Here is a tiny trained network, its code and every weight. The questions are about switching its units off for an input and a target symbol, where a switched-off unit gives its printed mean instead of its output.

import numpy as np


def w(rows, s, z=0):
    codes = np.array(rows[::2]) - 128.0
    scale = np.full(codes.shape[1], s)
    scale[-1] = z or s
    return codes * scale


def f(y):
    return y / 2 * (1 + np.tanh(0.7978845608 * (y + 0.044715 * y**3)))


def softmax(a):
    e = np.exp(a - a.max(-1, keepdims=True))
    return e / e.sum(-1, keepdims=True)


def log_softmax(a):
    a = a - a.max(-1, keepdims=True)
    return a - np.log(np.exp(a).sum(-1, keepdims=True))


def net(x, mask):
    ids = ['αζμξπσω'.index(c) for c in x.split()]
    T = len(ids)
    res = E[ids] + P[:T]
    r = res
    for j in range(3):
        rows = slice(3 * j, 3 * j + 3)
        q, k, v = (r @ M[0][rows].T for M in (Q, K, V))
        z = softmax(np.where(np.tri(T) > 0, q @ k.T / 3**0.5, -1e9)) @ v
        o = O[0][rows]
        res = res + np.where(mask[j], z, o[:, -1]) @ o[:, :-1]
    y = f(res @ A[0][:, :-1].T + A[0][:, -1])
    res = res + np.where(mask[3:7], y, B[0][:, -1]) @ B[0][:, :-1]
    return log_softmax(res[-1] @ U[:, :-1].T + U[:, -1])


Q, K, V, O, A, B = {}, {}, {}, {}, {}, {}
E = w([
[145,141,74],'α',
[147,118,127],'ζ',
[252,120,107],'μ',
[94,154,84],'ξ',
[100,136,117],'π',
[207,118,115],'σ',
[203,142,77],'ω',
],0.015)
P = w([
[65,191,208],'0',
[200,128,85],'1',
[165,56,103],'2',
[114,234,248],'3',
[178,126,76],'4',
[183,56,101],'5',
[71,39,176],'6',
[116,158,56],'7',
[238,89,104],'8',
],0.014)
Q[0] = w([
[132,106,59],'h1',
[115,254,131],'h1',
[153,73,80],'h1',
[150,174,104],'h2',
[133,169,155],'h2',
[130,177,156],'h2',
[143,182,146],'h3',
[131,149,142],'h3',
[123,93,137],'h3',
],0.024)
K[0] = w([
[103,95,40],'h1',
[88,210,178],'h1',
[136,88,47],'h1',
[84,182,180],'h2',
[158,139,174],'h2',
[175,161,172],'h2',
[152,251,154],'h3',
[120,147,72],'h3',
[140,101,122],'h3',
],0.02)
V[0] = w([
[63,129,154],'h1',
[152,95,108],'h1',
[86,195,8],'h1',
[120,27,87],'h2',
[211,46,187],'h2',
[114,62,93],'h2',
[180,201,56],'h3',
[20,83,251],'h3',
[139,12,255],'h3',
],0.0098)
O[0] = w([
[176,193,89,2],'h1',
[119,185,136,181],'h1',
[205,47,194,223],'h1',
[118,146,102,4],'h2',
[159,27,254,17],'h2',
[104,234,53,48],'h2',
[114,20,60,204],'h3',
[41,184,157,33],'h3',
[218,219,236,52],'h3',
],0.0096,0.0053)
A[0] = w([
[180,95,98,57],'n1',
[116,174,249,77],'n2',
[47,94,172,125],'n3',
[41,168,177,2],'n4',
],0.015,0.0087)
B[0] = w([
[32,203,192,249],'n1',
[156,236,121,164],'n2',
[49,77,62,155],'n3',
[141,7,217,154],'n4',
],0.012,0.013)
U = w([
[76,188,201,54],'α',
[211,11,180,236],'ζ',
[107,179,10,215],'μ',
[108,217,138,140],'ξ',
[220,115,189,249],'π',
[60,123,243,2],'σ',
[2,94,191,2],'ω',
],0.0097,0.0071)

Each question gives the input, a string of symbols that net reads in full, and the target symbol t.
The units are the heads (3 rows each of Q, K, V and O) and the neurons (one row each of A and B). Each row of codes is followed by its name. A weight is (code - 128) times the scale printed after its matrix; where a second scale follows, it is the last column's (O, A, B and U).
mask holds one flag per unit, heads first, then neurons. A switched-off unit (its flag False) gives its mean, the last column of its rows in O or B, instead of its output. The means were averaged over made-up inputs and are rounded, as every weight is.
A unit's drop is (log p(t) with every unit on - log p(t) with that unit switched off) / (log p(t) with every unit on - log p(t) with every unit switched off).
The circuit of an input: a set's keep is (log p(t) with only the set's units on - log p(t) with every unit switched off) / (log p(t) with every unit on - log p(t) with every unit switched off). Starting from all 7 units, units are removed one at a time, each time the one whose removal leaves the highest keep (on an exact tie, the one counted first), for as long as the keep stays at least 0.8.
units of the circuit, in order: the units of the circuit, biggest drop first
most important unit: the unit with the biggest drop
k most important neurons: the k neurons with the biggest drops, biggest first
heads that matter: for each layer, one digit per head in row order, 1 if its drop is at least 0.15 and else 0, layers parted by /
drop of u: that unit's drop, to one decimal
input μ ξ α ω σ, target σ: units of the circuit, in order -> n1, h2
input σ ω ξ π ξ, target ζ: heads that matter -> 010
input ω ξ α ω ξ ω ξ α, target ω: units of the circuit, in order -> n1, h1, h3
input ξ α σ ω σ, target μ: most important unit -> h2
input ξ ξ ξ ω μ, target μ: heads that matter -> 011
input ω α ξ ξ ξ μ σ ξ σ, target μ: heads that matter -> 110
input ζ μ σ ξ ξ ξ ζ, target α: units of the circuit, in order -> h3, n2, n4
input ξ ξ μ μ, target π: units of the circuit, in order -> n2, h2
input σ π σ α ξ μ, target ξ: units of the circuit, in order -> n1, h2
input σ ζ π, target ζ: heads that matter -> 001
input σ ω ζ, target π: units of the circuit, in order -> h3, n3
input ξ ξ ξ μ ξ ξ ξ π, target μ: 2 most important neurons -> n4, n1
input α ξ μ ξ ξ ω, target ω: 2 most important neurons -> n1, n2
input μ π ω μ μ, target σ: most important unit -> n1
input ω ω ξ μ σ, target ω: 2 most important neurons -> n1, n2
input ξ ξ α σ, target ξ: 2 most important neurons -> n2, n1
input μ μ ξ σ, target ξ: 2 most important neurons -> n2, n4
input ζ ζ ζ ζ ξ, target ζ: 2 most important neurons -> n1, n2
input μ ξ μ ω, target ζ: heads that matter -> 011
input ξ α ζ, target π: units of the circuit, in order -> h3
input ξ ξ ξ ω π ξ μ, target π: heads that matter -> 001
input μ μ ξ, target μ: heads that matter -> 010
input ω ξ ω σ ω ξ π, target σ: heads that matter -> 101
input ξ μ μ ω ζ, target μ: heads that matter -> 110
input ξ ξ ξ ω ξ ω, target μ: drop of h1 -> 0.4
input ω ω ω ω ζ, target ω: drop of n2 -> 0.1
